Look-ups in named tables: a row name and a column name give one cell, copied from the table.

Table gamu
,mudo,nagivu,vud,nekot,nuvize,tef,tizav,sevu
vukel,106,147,49,62,159,160,197,125
zug,166,103,95,171,132,124,141,147
sefeg,120,171,20,215,184,163,128,141

mudo of sefeg is 120
nagivu of sefeg is 171
nagivu of zug is 103
nuvize of zug is 132
nekot of vukel is 62
mudo of zug is 166
vud of vukel is 49
sevu of vukel is 125
sevu of zug is 147
tef of vukel is 160
tizav of sefeg is 128
Which row has the largest tizav? vukel

muk:
|  | fusef | zuv |
|---|---|---|
| zeruvi | 224 | 67 |
| luget | 65 | 119 |
| bol | 81 | 141 |
| telu | 223 | 112 |
| taf | 224 | 66 |
| zot | 66 | 31 |
| vuke | 93 | 5 |
| deka | 93 | 5 |
| nanav | 69 | 141 |
| perera | 212 | 41 |
| fafo | 69 | 141 |
| gudel | 213 | 43 |

What is the fusef of taf in muk? 224
What is the zuv of taf in muk? 66
What is the fusef of zeruvi in muk? 224
What is the fusef of deka in muk? 93
What is the fusef of vuke in muk? 93
What is the zuv of vuke in muk? 5
What is the fusef of nanav in muk? 69
What is the fusef of zot in muk? 66
What is the zuv of deka in muk? 5

zubebim =
cols = mutalof, ler
pufepod: [179, 241]
mopobem: [100, 145]
vamapem: [162, 46]
kora: [152, 37]
puzalo: [69, 105]
zaba: [41, 81]
bebomot: [9, 139]
peb: [137, 59]
kimasi: [102, 178]
kalab: [56, 112]
soza: [76, 89]
muze: [53, 14]

What is the mutalof of muze in zubebim?
53
What is the mutalof of pufepod in zubebim?
179
What is the mutalof of zaba in zubebim?
41
What is the ler of soza in zubebim?
89
What is the mutalof of vamapem in zubebim?
162
What is the ler of pufepod in zubebim?
241
What is the mutalof of soza in zubebim?
76
What is the ler of peb in zubebim?
59
What is the ler of mopobem in zubebim?
145
What is the mutalof of kora in zubebim?
152
What is the mutalof of bebomot in zubebim?
9
What is the ler of kora in zubebim?
37
What is the ler of bebomot in zubebim?
139
What is the mutalof of puzalo in zubebim?
69
What is the ler of kimasi in zubebim?
178
What is the ler of muze in zubebim?
14
Which row has the largest ler? pufepod

sakon:
|  | bafe | zizuguz | vup | levid | pegovig | rugo | sozavom | vugado |
|---|---|---|---|---|---|---|---|---|
| vako | -2.6 | 4.0 | 3.5 | -0.9 | -2.3 | -3.2 | -1.7 | -4.1 |
| dasubo | -3.6 | 2.8 | -2.1 | 6.0 | 0.6 | -3.1 | -3.7 | -3.0 |
| luf | -3.6 | 1.3 | 3.2 | -2.7 | 8.2 | 5.0 | -3.5 | 0.2 |
| rakop | -5.1 | -4.6 | 1.9 | -5.3 | 8.2 | 2.9 | -4.4 | 4.3 |
| mib | -5.4 | -7.8 | -1.1 | 3.8 | 1.1 | -3.3 | -0.7 | -0.6 |
| kad | 2.9 | -3.6 | -3.4 | 2.2 | 0.0 | -3.8 | 3.8 | -2.1 |
| rerirul | -1.3 | 0.9 | 4.9 | -2.7 | 1.6 | 4.0 | -6.5 | 3.2 |
| mef | 1.5 | -2.4 | 0.3 | -6.9 | -0.4 | 5.8 | -3.8 | 3.6 |

What is the bafe of mef in sakon?
1.5
What is the bafe of mib in sakon?
-5.4
What is the levid of mib in sakon?
3.8
What is the pegovig of kad in sakon?
0.0
What is the bafe of luf in sakon?
-3.6
What is the rugo of luf in sakon?
5.0
What is the sozavom of dasubo in sakon?
-3.7
What is the zizuguz of mef in sakon?
-2.4
What is the rugo of vako in sakon?
-3.2
What is the levid of dasubo in sakon?
6.0
What is the levid of rakop in sakon?
-5.3
What is the vup of mib in sakon?
-1.1
What is the zizuguz of rerirul in sakon?
0.9
What is the levid of kad in sakon?
2.2
What is the rugo of rerirul in sakon?
4.0

